In the rows, zero is written as 128.
Here are made-up things, facts about them, and rows of numbers that follow some of those facts. Name the thing behind each unnamed row.

How the things are related:
φ: uses; Ψ: is of sort
drituzum φ [brugrufla, voplus, flore, brisker, ribrok]
plalil φ [tusim, fledritru, gruklur]
zudre φ [dronuluk, klunil]
dimu φ [zugrim, nopel, plastesak, magru, piflu, stafur, gagi]
skeneflir φ [brisker, lokes]
ruklos φ [meli, loplur, pulem]
skeges φ [skeval, stofi, pefik]
vuplegim φ [tripon, boplus]
vulu φ [gragur, mora, magru, foskur]
tudol φ [skeval, tibon, midigrum, staplas, gatrel]
puse φ [nulem, skitar, plifaske, pleflera, buvam]
sifli φ [troro, mebi, klabar, buvam]
triroflin φ [skarek, zoler, greloto, nopel, gubrom, tegrize, klapla]
brufli φ [fluze, skeval, boplus, niklam, kopla, laban, bekletrun, beve]
stastek φ [kedubril, laban]
klelu φ [zokle, noror, skeval, givok, veven, fesek, pibis, tapi, puti]
floskuflu φ [tusim, tapi, vudrom]
munamis φ [vubriskon, breres, voklason, stivon]
kifanu φ [kluvok, nopel, pleflera, flikul]
kester φ [rikoflen, drubas, greloto, stafur, feli, dredo]
dratrek φ [skarek, duklu, mebi, kopla, voklason, ribrok, puti, gagi]
batrak φ [bebal, brabros, dronuluk, drubas, flikul, drebrum]
brarol φ [skeval, lirum, loplur, bokles, stabregrer, dredo]
trisis φ [boplus]
bruzal φ [nulem, pulem, bruti, feli]
nikido φ [zugrim, mora, plastesak, zugo, tukas, bribi]
veplis φ [voplus, fesek, kluvi]
rata φ [dulur, nezum, bruti, flitin, stabregrer]
fledrubra φ [flitin]
nerar φ [fluze, brisker, fledritru, tukas, feli, puti]
budalil φ [zoler, nurur, kliplan]
flaflun φ [drubas, zugrim, graskal]
grebru φ [fledritru, lokes, flitin, druflol, toplel, stivon, pluklim, vudrom]
muflol φ [boplus, pibis]
Ψ c <- magru, plastesak, dimu, ruklos, skeges, puse, zoler, stofi, brugrufla, tegrize, brisker, drubas, dronuluk, tibon, tapi, vubriskon, brarol, lirum, niklam, buvam, feli, rata, graskal, laban, fledrubra, flaflun, veven, noror, flore, pefik, klapla
Ψ b <- drituzum, fluze, druflol, troro, rikoflen, gubrom, foskur, tudol, dredo, pulem, triroflin, tukas, staplas, stastek, dulur, kopla, gruklur, beve, kedubril, flikul, zugrim, bribi, batrak, toplel, nopel, trisis, nikido, stabregrer, pleflera, budalil, kluvi
Ψ a <- plalil, skarek, skeneflir, vuplegim, pluklim, piflu, bolek, greloto, brufli, gragur, mora, mebi, stivon, nulem, loplur, klelu, zugo, pibis, kifanu, kester, skeval, flitin, gatrel, bruzal, brabros, nerar, tusim, grebru, nezum, stafur, muflol
Ψ d <- zudre, ribrok, bronu, nurur, zokle, midigrum, klunil, vudrom, fledritru, vulu, fesek, sifli, bokles, duklu, klabar, tripon, breres, meli, voklason, bruti, bebal, floskuflu, puti, plifaske, munamis, kliplan, drebrum, voplus, dratrek, givok, boplus, lokes, gagi, veplis, bekletrun, skitar, kluvok

Some things and their rows:
vulu: [125 142 114 124 170 122 129  82 112 113 123 138 155 172  92 154 133 119
 128 120 154 119 118 119 126  70 109 121 167 102 131 133]
nerar: [126 144 119 130 128 152 127 106 133 111 136 124 130 144 117 135 137 135
 155 142 140 105 119 137 120  91 136 114 129 104 138 124]
tudol: [157 144 183 147 160 158 111 134 142 106 109 130 142 145 141 143 117 124
 134 120  99  75 128 144 129 108 133 132 101  60 127 164]
laban: [141 135 128 148 120 179 123 161 127 147 165  97 147 141  73 135 131 137
 142 107 132 143 140 127 135 146 109 128  77 197 109 125]
dronuluk: [121 129 102 120 137 158 131 168 128 146 119 129 130 132 157 128 147 164
  72 128 119 145 121 104 135 170 123 120 127 111 111 156]
bolek: [122 140 120 137 135 154 135 118 136 123 144 124 123 136 120 131 129 135
 144 136 136 123 128 129 122 107 137 117 128 128 134 131]
duklu: [139 138 137 129 139 151 163 133 139 134 144 126 128 147 102 138 114 130
 130 132 128 136 127 109 130 129 106 119 125 145 130 116]
dimu: [142 143 116 117 143 142 108 101 123 115 120 134 143 145  95 141 144 134
 131 120 144 109 126 121 127  89 114 115 133 109 118 126]
flore: [154 127 162 110 136 152 156 158 145 126 142 158 109 118 107 138 140 142
 143 129 135 137 133 106 126 119 111 112 130 171 118 120]
drituzum: [145 131 174 116 125 141 135 121 151 114 121 149 131 152  98 142 146 132
 136 142 145 103 123 142 120 100 116 108 133  81 136 129]
sifli: [150 178 127 128 131 147 145 119 142 107 104 108 125 182  53 133 113 129
 119 124 122 107 115 118 127 107 112 105  74  94 137  98]
tusim: [128 125 130 134 126 166 158 119 135 126 159 125 123 118 148 125 129 131
 149 150 135 130 124 122 119 124 137 124 142 150 129 115]
kluvok: [121 141 111 126 151 142 153 130 138 146 126 116 124 162 115 133 113 137
 105 131 128 147 127 103 131 140 109 116 122 137 127 127]
stivon: [143 129 125 136 121 166 157 115 130 128 162 120 125 110 147 119 123 126
 140 147 128 129 119 119 119 136 140 123 140 139 124 106]
klelu: [129 142 132 133 125 149 132 124 142 108 139 131 124 141 107 139 140 138
 173 140 137 103 122 142 121  83 134 114 115 109 143 136]
stofi: [140 133 155 140 156 162 127 165 138 131 131 127 121 117 128 138 125 139
 148 127 107 114 145 113 130 119 119 135 102 168 114 149]
rata: [124 142 119 127 113 156 103 111 138 127 107 117 125 137 115 127 151 131
 139 163 131  92 127 118 127  87 119 130 120 120 113 105]
drebrum: [110 131 106 129 146 146 152 158 133 152 119 119 122 162 143 136 124 150
  93 141 121 150 118 105 136 161 115 121 139 100 125 146]

Which thing is each row?
No name comes twice in this set of rows, the named rows included.
[ 93 133 121 147 141 151 134 123 144 140 123 111 107 139 151 124 126 132
 137 158 131 132 149 115 122 104 133 130 115 179 126 129]  loplur
[156 131 194 150 181 161 134 161 142 125 125 127 134 125 163 138 100 125
 122 111  90 101 141 128 130 140 136 138 100 116 122 168]  staplas
[107 128  89 127 136 151 155 176 130 154 120 121 125 162 163 133 139 168
  68 145 111 151 105 111 139 190 124 123 140  57 125 168]  klunil
[125 141 154 131 147 148 140 120 147 145 114 117 125 156 120 121 116 129
  77 121 131 140 139 115 123 146 123 112  90 138 119 126]  pleflera
[138 139 132 124 117 154 142 114 135 120 132 130 130 153  94 141 137 128
 159 165 131  99 108 130 130  95 110 124 152  79 131 110]  floskuflu
[110 151 116 140 141 152 143 120 142 134 123 108 109 144 126 119 115 133
 116 137 129 138 140 112 118 125 141 116  89 166 131 120]  nulem
[133 135 130 127 143 155 131 138 136 141 130 121 121 128 120 129 133 136
 124 137 130 135 140 104 128 124 113 123 117 175 109 120]  feli
[137 141 117 128 103 160 105 108 134 123 117 115 132 129 112 126 154 128
 143 165 132  92 118 120 127  90 120 129 134 107 112  98]  fledrubra
[111 141  85 125 124 152 131 152 130 131  99 123 135 176 138 139 151 164
  88 148 117 118  95 127 139 153 120 119 138  14 132 160]  zudre
[109 142 120 147 111 160 120 147 140 112 153 112 129 165  69 145 149 144
 188 127 149 121 133 160 126  86 124 114  81 139 143 142]  vuplegim
[155 142 162 154 181 158 149 164 134 123 135 117 125 132 148 145  94 129
 147 122  82 104 130 113 136 129 124 144 119 122 127 160]  midigrum
[106 133 131 142 144 149 141 138 142 150 120 114 113 159 132 133 119 129
 133 162 122 128 138 108 135 112 110 136 123 169 122 126]  bokles
[142 141 153 158 180 166 140 160 133 112 143 117 126 113 171 134  96 132
 146 113  89 104 136 124 126 126 153 136  99 133 132 168]  gatrel

Now the same things, written a new way:
Known rows:
voplus: [109 130  88 100 140 164 211  90 182 119  75 168 149 115  98 202 141 161
 166 136 139 117 136 147 147 117 135 136]
stastek: [ 86 103 156 123 181 160 188 131 148 122 119 113 151 127 162 178 121 135
 110 174 133 115 131 122 130 102 122  62]
givok: [105 121  98  98 137 163 207  94 183 122  93 159 136 118 110 181 127 157
 161 139 143 119 132 144 155 109 138 137]
zugo: [132 111 101  80 129 159 192 110 171 111  99 147 166 131 123 159 154 148
 153 144  94 145 136 131 149  70 128 134]
stofi: [121 116 115  91 139 168 174 124 171 121  79 158  92 122 141 137 117 147
 149 140 144 115 140 146 158 100 157 157]
zugrim: [114 108 137  99 118 158 197 103 182 111  95 150 171 140 151 154 155 173
 139 147 122 126 139 143 139  79 141 135]
gagi: [127 109 117  85 132 156 210 101 188 124  91 147 154 124 117 175 137 159
 160 146 132 137 126 144 149  94 131 131]
pluklim: [129 119  87 104 159 151 189 118 145 124 104 151 160 139 160 198 142 171
 155 136  97 144 140 146 162  93 147 125]
foskur: [127  98 149  84 103 159 204  85 185 100  96 150 167 143 147 149 165 163
 133 141 108 129 135 128 125  69 113 141]
drebrum: [120 113  97  92 136 154 207 138 217 132  99 132 168 101 103 163 125 177
 163 169 112 138 130 165 155  95 179 139]
lirum: [111 105 107  81 130 147 181 130 174 127  89 153 111 133 154 151 123 143
 147 136 136 118 136 135 182 101 170 151]
rikoflen: [105 115 127 104 119 154 200 109 178 112  97 152 169 135 161 159 140 180
 142 146 136 127 137 146 151  85 156 139]
kedubril: [ 95  91 145 141 174 163 195 105 146 116 115 120 176 145 173 180 109 122
 101 194 129 126 153 137 150  94 143  79]
bolek: [117 129  96  85 153 160 183 141 160 125 102 144 151 123 128 171 139 158
 161 135 111 137 130 134 149  90 140 111]
piflu: [132 117 100  83 133 157 194 117 172 116 100 146 173 130 127 159 149 150
 158 142 103 150 138 130 154  72 140 128]
lokes: [118 112 103  99 142 151 206  97 172 129  94 153 146 129 136 204 134 174
 159 137 122 137 132 148 156 111 135 134]
gubrom: [119 123 140 102 125 162 214 107 176 115  83 154 184 121 178 171 145 172
 149 144 150 151 143 148 144  85 157 128]
tusim: [121 121  86 106 159 155 188 118 148 121 101 157 157 135 150 193 142 165
 154 129 103 141 143 148 157  96 146 125]

Name these rows:
No name comes twice in this set of rows, the named rows included.
[103 127 102  68 149 146 177 165 162 128 119 136 140 129 131 164 137 169
 170 126 122 129 110 115 160  91 131 106]  bruzal
[112 122 124  80 149 162 171 161 167 130  82 146  73 104 140 139 126 154
 157 122 138 109 124 134 134 113 135 128]  skeges
[102 120 126 104 119 156 194 112 174 114 104 152 155 141 173 164 137 182
 142 144 140 125 134 143 159  89 157 141]  dredo
[115 114 121 107 134 157 194 134 194 117  90 141 183 125 151 158 140 190
 151 165 127 129 134 163 146  81 176 129]  flikul
[127 105 143  52 117 150 208 123 197 122 107 133 129 109 104 157 157 160
 156 125 109 132 109 110 117  93  81 124]  vulu
[112 105 116 106 166 155 184 121 160 125  73 147 126 127 135 165 121 115
 140 155 130 112 148 137 161 104 165 121]  niklam
[107 115 150  85 131 153 196 131 179 115  98 142 151 120 145 155 160 179
 143 130 116 123 121 128 112  87 103 114]  nikido
[121 104 131  66 148 148 181 162 178 133  72 141 121 107 129 151 153 145
 158 126 116 122 128 122 126  99 122 119]  dimu
[127 111 112  82 137 156 208 118 202 131  90 138 166 117 102 173 129 170
 169 161 138 137 122 148 157  90 153 130]  kluvok
[102 106 123  72 153 134 175 169 165 139  95 145  98 125 162 167 134 160
 152 113 129 112 119 121 159 113 144 127]  rata
[106 122 130  92 147 154 188 174 199 124 102 131 163  98 139 154 142 198
 150 154 117 118 122 152 119  94 159 103]  batrak
[122 128  90  96 141 169 181 119 157 114 106 151 132 129 135 166 122 156
 154 141 123 137 139 140 161  87 153 130]  skeval
[ 90 110 120  64 142 135 175 173 175 134 101 145  95 129 150 145 130 148
 153 114 143 104 113 113 173 110 149 130]  ruklos
[127  97 109  88 138 146 185 145 194 130  71 148 143 116 131 149 136 146
 153 152 112 127 144 152 159  91 177 143]  drubas

The same things again, as new rows of numbers:
Known rows:
gatrel: [147 110 105  80 141 160 100 125 173 143 141 123 143 106 129 136 167 141
 125 135  97 103 107 161 127 109  84 143 118 105  75  86  95 127  90 160
 100  91 108 100 156 123 109  97 145 122  97 131  82 119  75  80 150]
tudol: [ 80 171 118 164 160 149  91 142 119 133 127 173 112 132 162 192  94 151
 122 115 105 167 100 131 159 197  79 158  82 101 148  82  77 115 134 155
  91  71 172 149 170 121 108  84 110 156 147  74 148  91  67 184  83]
midigrum: [119 119 122 118 146 170  96 153 116 159 166  89 153 115 127 161 152 109
  85 117 140 147  87 170 128 125 110 121 118 105 169  93 118 105 108 150
 127 125  98  95 144 127 110 137 149 129 136 141 125 102  68  90 158]
skeval: [150  93 101  77 107 176  99 102 184 160 126 107 143  96 122 143 185 133
 116 150 104 112  98 174 130 100  86 137 126 133  81  85 126 137  80 165
  88 107  83  88 166 154 114 135 138  80  92 133  86 114  68  85 161]
muflol: [117 132  92 105 148 178  97 105 154 133 167 148 131 103 139 177  94 147
 136 118  96  97 113  88 185 119  86 153 130 100  78  77  81 144 162 166
 140  85 156 124 155  96 110  78 138 154 137 119 120 107  84 116 108]
fluze: [ 97 133 125 147  87 134 121  88 178 149 108 140 130 116 160 170 121 103
 118 155 121 156  99 106 123 136 141 139 101 183 151 106 145 160  83 144
  93 145 124 128 167 175 117 149  85  94 135 107  93 129 122  85 136]
skitar: [121 118 150 107 147 112 132 176  86 154 106  85 149 159 103 134 172 140
 139 121 122  77  95 164  97 122 171  87  91 101 159 165 170 111  98 112
 153 154 133  88  95 111 151 151 166 123 171 156 116 122 133 163 107]
lirum: [161 112 114 148 121 129 104 149 176 135  94 132 130 135 118 104 157 169
 113 104 179 156 147 178 138 111 101 145 125 108 134 114 138  93  83 137
  91 107 107 125 131 117 122 158 171  93  80  78  96 103  75 116 137]
lokes: [123  91 160 150 115 111 148 126  95 156 189  83 139 115 169  98 119  95
  98 103 129 125 123 125 106  99 182 108 153 162 130 130 131 112 109 101
 173 150  68 100 106 141 137 172  91  87 175 140 173  90 165 101 161]
zoler: [170 129  98 132 102 114 170 126 138  79  86 102 138 140  80  94 137 142
 146 144 140 124 143 159 133 115 173 114 153 126 143 164 178 102 150 131
 111 165 155 139  82 113 158 139 166 118  99 143  86 179 137 119 116]
kluvi: [115 163 117 162 104 116 114  90 136 145 110 133 137 135 151 163 117 104
 120 154  99 154 102  82 130 143 151 126  98 184 144 100 105 149 110 117
  96 155 146 146 166 164 112 118  88  92 166 135  97 113 134  94 134]
gragur: [150  95 138  63 130 147 157  93 173  95 129 160 137 109 118  92 122  88
 149 160 144 132 171 113  88 105  87 166 168 142  76 149 163 179 144 155
 136 109 109 114 139 136 130 133 113 162  87 149 125 175 160 117 156]
kester: [117 125 142  80 170 133 117 172  97  84 142 175 118 120 146 119  95 153
 161 122 120 100 174 131  87 149  88 152 120  93  67 130  87 137 160 134
 154  65 164 149 142 100 126  81 155 171  91 124 167 136 140 189 101]
nikido: [ 76 163 147 136 150 126 125  99 115  76 125 182  74 123 166 144  93  90
 139 140 178 167 172  84  93 203  83 169 122 130 154 137 104 161 172 140
 124  82 166 173 171 137 114  83  91 172 102  86 177 166 166 186 102]
zugo: [150  95 133  71 122 156 162  98 175  89 143 164 139 107 123 100 120  85
 143 164 151 146 168 108  81 109  86 159 167 152  74 148 166 179 149 150
 135 112 105 118 142 147 123 131 104 173  87 141 145 182 162 119 167]
puti: [102 102 137 110  97 168 135  98 147 156 174  78 145 107 118 142 112  95
  98 135 116 137  89 114 149 102 181 109 154 142 163 135 166 137 142 142
 145 165  82  89 117 133 127 163 117  96 166 153 137 143 144  86 149]
fledritru: [127  97 158 141 108 118 139 116 100 161 182  88 142 116 164 101 118  96
  89 107 143 141 120 136 100 109 183 117 160 170 138 134 145 112  99 104
 165 157  70  96 122 149 131 173  91  84 160 140 175  93 164  87 165]
dimu: [117 144 108 140 162 141 146 130 107  63  96 175  64 122  96 101  89 136
 140 104 186 168 174 121 139 156  87 176 162  92 147 153 129 104 175 151
 157  99 166 178  99  92 134  81 159 169  95  83 178 176 158 191  79]

Rows to name:
No name comes twice in this set of rows, the named rows included.
[117 118 139 134 116 162 121 102 103 159 180  77 149 107 118 138 111  92
  98 127 104 121  88  95 151 106 181 103 153 142 165 125 149 125 147 123
 160 168  88  88 104 126 131 146 116 101 179 159 148 123 144  90 155]  voplus
[138 164 120 115  99  93 154 121 110  94  92 148 142 171  98 128 168  90
 164 182 148 146 131  91  80 182 170 104  95 169 156 173 175 176  98 119
  91 166 161 122 157 181 137 154 109 155  98 159  90 182 162 131 144]  nopel
[102 155 130 130 106  93 152 120 121 106  87 153 139 159 113 161 138 108
 172 172 121 124 127  96  90 175 154 100  86 151 154 166 176 173 106 117
  97 155 164 125 158 156 142 128 116 152 134 152  90 180 154 155 109]  gubrom
[122 113  98 104 112 173  94 107 157 158 168  79 150 106  99 164 145  88
  88 147 115 146  79 151 156 104 158 114 130 127 167 102 146 118 113 166
 124 152  86  78 133 145 116 141 140  94 148 155 102 122  79  87 161]  boplus
[161 117  95  85 109 164 105  83 182 152 158  97 149 101 121 139 146 121
 127 149  96  98  97 106 159 106  89 142 148 138  81  87  88 155 111 153
 113 131  94 112 156 135 122  97 114  88 119 146  91 124  90  81 154]  pibis
[ 78 119 145 135 155 174 147 146  89 141 178 130 103 109 129 187  94 127
 131  98 106 107 109  81 184 142 107 123 129 100 160 158 101 159 168 151
 179 111 166 102  97  92 135  75 162 164 186 119 186 137 159 178  70]  dratrek
[130 100 140  75  91 132 180 109 166 136  99 111 143 111  95 138 151 144
 173 157  99  74 116  90 143 105 138  96 133 114  83 165 171 199 115 132
 138 154 121 105 109 110 164 111 161 111 154 161  81 173 160  91  96]  mebi
[163 106 129  66 129 128 162 148 143 106  95 138 145 120  96  97 175 124
 167 160 116  81 157 141  91 109  95 116 132 113  70 160 178 171  95 135
 116 134 126 107 125 123 148 130 154 159  87 163  85 180 154 115 154]  greloto
[ 93 133 156 160 110  86 116 164 130 160 100 174 127 159 172 129 171 162
 144 128 150 140 147 170  96 144 136 118  77 151 124 129 145 114  71  92
  94 101 100 147 168 165 119 167  98  88 122  88  99  86 134 151 125]  dulur
[ 90 110 116 101 122 177  96 116 148 150 176  84 149 108 110 173 114 100
  93 128 129 148  83 149 167 114 137 124 126 109 158  97 140 120 140 167
 126 144 100  85 134 125 115 125 149 123 161 143 133 122  84  91 145]  bekletrun
[156 109 152 112 114 103 155  97 135 159 176 122 141 104 164  94 139 120
 133 120  99  85 154  94 105 105 114 137 159 165  64  95  89 134  94 111
 149 127  72 150 138 141 126 145  86  82 114 145 102  98 161  82 161]  tusim
[163  89 164 102 117  91 165 138 148 157 161 145 143 111 177  94 175 161
 157 107 111  73 166 170  94 105 127 113 137 148  66 122 119 124  77  95
 139  99  76 144 145 149 128 180  98  76  99 118  98  90 166  89 155]  flitin
[100 161 106 150 116 135  91 115 169 146 102 141 146 131 155 183 157 129
 113 153 115 168  92 146 119 167 101 133  81 147 157  86 110 119  79 137
  82 125 141 119 161 166 110 123  99 107 119 109  90 101  72  89 142]  staplas
[156 122 133  90 149 131 137 141 118 131 137 149 140 110 129 111 134 139
 160 127 100  82 146 107 112 105  89 135 135 105  70 120  97 146 120 130
 139 100 136 128 135 112 130  96 123 147 107 144 108 130 133 120 139]  bolek

Now the same things, written a new way:
Some things and their rows:
veplis: [135 155 118 122 140 136 112 143 119 122 145 125 118 145 143 135 125 127
 122 125 129 100 126 104 108 110 134]
staplas: [124 117 121  99 125 106 124 128 133 130 118 120 136 139 133 120 155 129
 124 144 141 152 124 147 123 129 123]
trisis: [129 131 118 174  60  79 140 151 116  89 184 109 138 114 205 133  42 127
 128 129 149  96 118 124 126 135 106]
givok: [136 109 135 110 142 122 122 127 126 132 143 136 132 133 126 125 166 115
 138 124 121 115 133 137 110 122 130]
batrak: [120 119 111 110 133 124 144 183 166 143 148 130 110 148 163 127 125 145
 114 139 181 128 126  85 136 128 116]
gragur: [128 119 121 105 109 136 121 122 124 124 123 135 127 128 109 126 115 131
 124 108 119 140 136 143 150 133 138]
rata: [115 164 167 145 114 139 150 129 143 108 117 130 144 109  86 150 147 149
  99 146 103  96 122 102 123 124 111]
drituzum: [126 182  94 125 116 115 114 141  97 117 112 118 122 135 174 130 135 148
 121 149 143 151 121  96 118 114 144]
brisker: [128 167  96 181 150 119 137 101  93 124  53 141 132 114 152 132 164 131
 135 133 118 161 132  94 132 117 147]
brugrufla: [125 140 119 176 150 120 136 112 116 126  69 127 131 122 128 132 161 123
 132 128 119 150 125 114 132 125 131]
gatrel: [128 116 116 101 121 133 124 115 136 123 126 134 134 136 106 125 124 122
 112 111 131 149 131 142 145 129 135]
brarol: [123 167 131 113 122 155 157 113 142 118 109 113 134 148  89 139  98 120
 113 148 143 102 122 126 142 117 102]
stastek: [123 147 124  96 102 121 127 140 131 119 139 109 122 142 152 128 103 137
 122 147 144 123 117 128 124 125 121]
nulem: [121 144 119 183 129 152 117 123 129 140 175 138 143 110 100 129  81 121
 125 129 134 149 134 141 150 137 138]
gruklur: [129 108 130  85 125 108 133 110 133 140 141 127 133 128 154 116 136 131
 137 147 136 147 118 140 120 136 135]
pluklim: [129 111 121 104 123 130 123 114 137 126 136 143 134 123 117 129 131 131
 113 114 122 150 127 134 142 134 141]
bekletrun: [135 111 130 130 140 116 121 132 123 129 137 135 134 132 125 127 159 116
 137 121 126 109 138 134 116 122 126]
noror: [126 126 133 155 150 123 143 104 129 128  80 121 130 127 121 129 143 119
 134 129 122 138 122 128 132 129 123]

Rows to name:
No name comes twice in this set of rows, the named rows included.
[122 151 102 126  95 175 144 149 133 138 148 142 121 133 117 129  66 139
 117 128 158 112 144 114 168 128 129]  kester
[122 108 119 174 176 112 154 141 160 138  83 137 122 130 131 132 157 123
 118 118 151 146 122  89 142 130 119]  dronuluk
[131 180  94  89  95 170 136 104 101 129 160 144 125 124 154 134  61 138
 130 138 133 131 127 106 148 121 153]  nerar
[121 142 144 210 161 138 123 119 132 134 113 112 126 112 113 132 108 119
 141 130 117 141 114 127 129 135 126]  buvam
[127 126 117 105 106 114 131 127 107 133 109 128 135 132 149 118 156 140
 137 147 136 152 139 144 124 131 133]  tukas
[127 128 114 120 111 106 128 122 118 132 119 127 139 130 153 118 144 129
 133 145 142 153 129 141 123 129 131]  fluze
[141 110 139  67 142 136 138 103 121 144 173 150 130 120 155 124 139 125
 147 138 111 116 126 123 105 127 142]  fledritru
[137 124 126 116 145 113 123 123 112 130 128 151 131 122 141 131 181 130
 130 127 109 119 137 112 100 119 143]  lokes
[136 117 122 113 157 120 114 127 123 130 128 132 126 139 130 128 159 117
 131 119 125 121 132 128 111 118 131]  fesek
[130 141 148  31 103 145 135 106 140 115 179 146 130 112 135 139  91 157
 100 124 101 111 105 104 127 130 149]  grebru
[127 142 124  48 109 126 129 130 142 117 132 102 127 165 130 126 105 129
 111 155 158 119 111 138 125 116 111]  tudol
[132 147 107 105  86 134 129 118 125  94 167 115 129 140 138 137  38 118
 106 111 143 106 113 133 147 122 123]  brufli
[128 160 149 166 143 158 100 150 128 133 190 112 110 128 126 137  84 124
 139 130 120  94 119 118 106 124 128]  sifli
[122 122 128 139 128 105 110 133 128 135 133 118 132 127 139 119 143 129
 132 143 132 158 121 144 118 135 130]  troro
[124 118 124 120 116 128 122 121 136 122 137 141 139 118  97 129 132 131
 109 117 117 145 132 138 141 132 136]  nezum

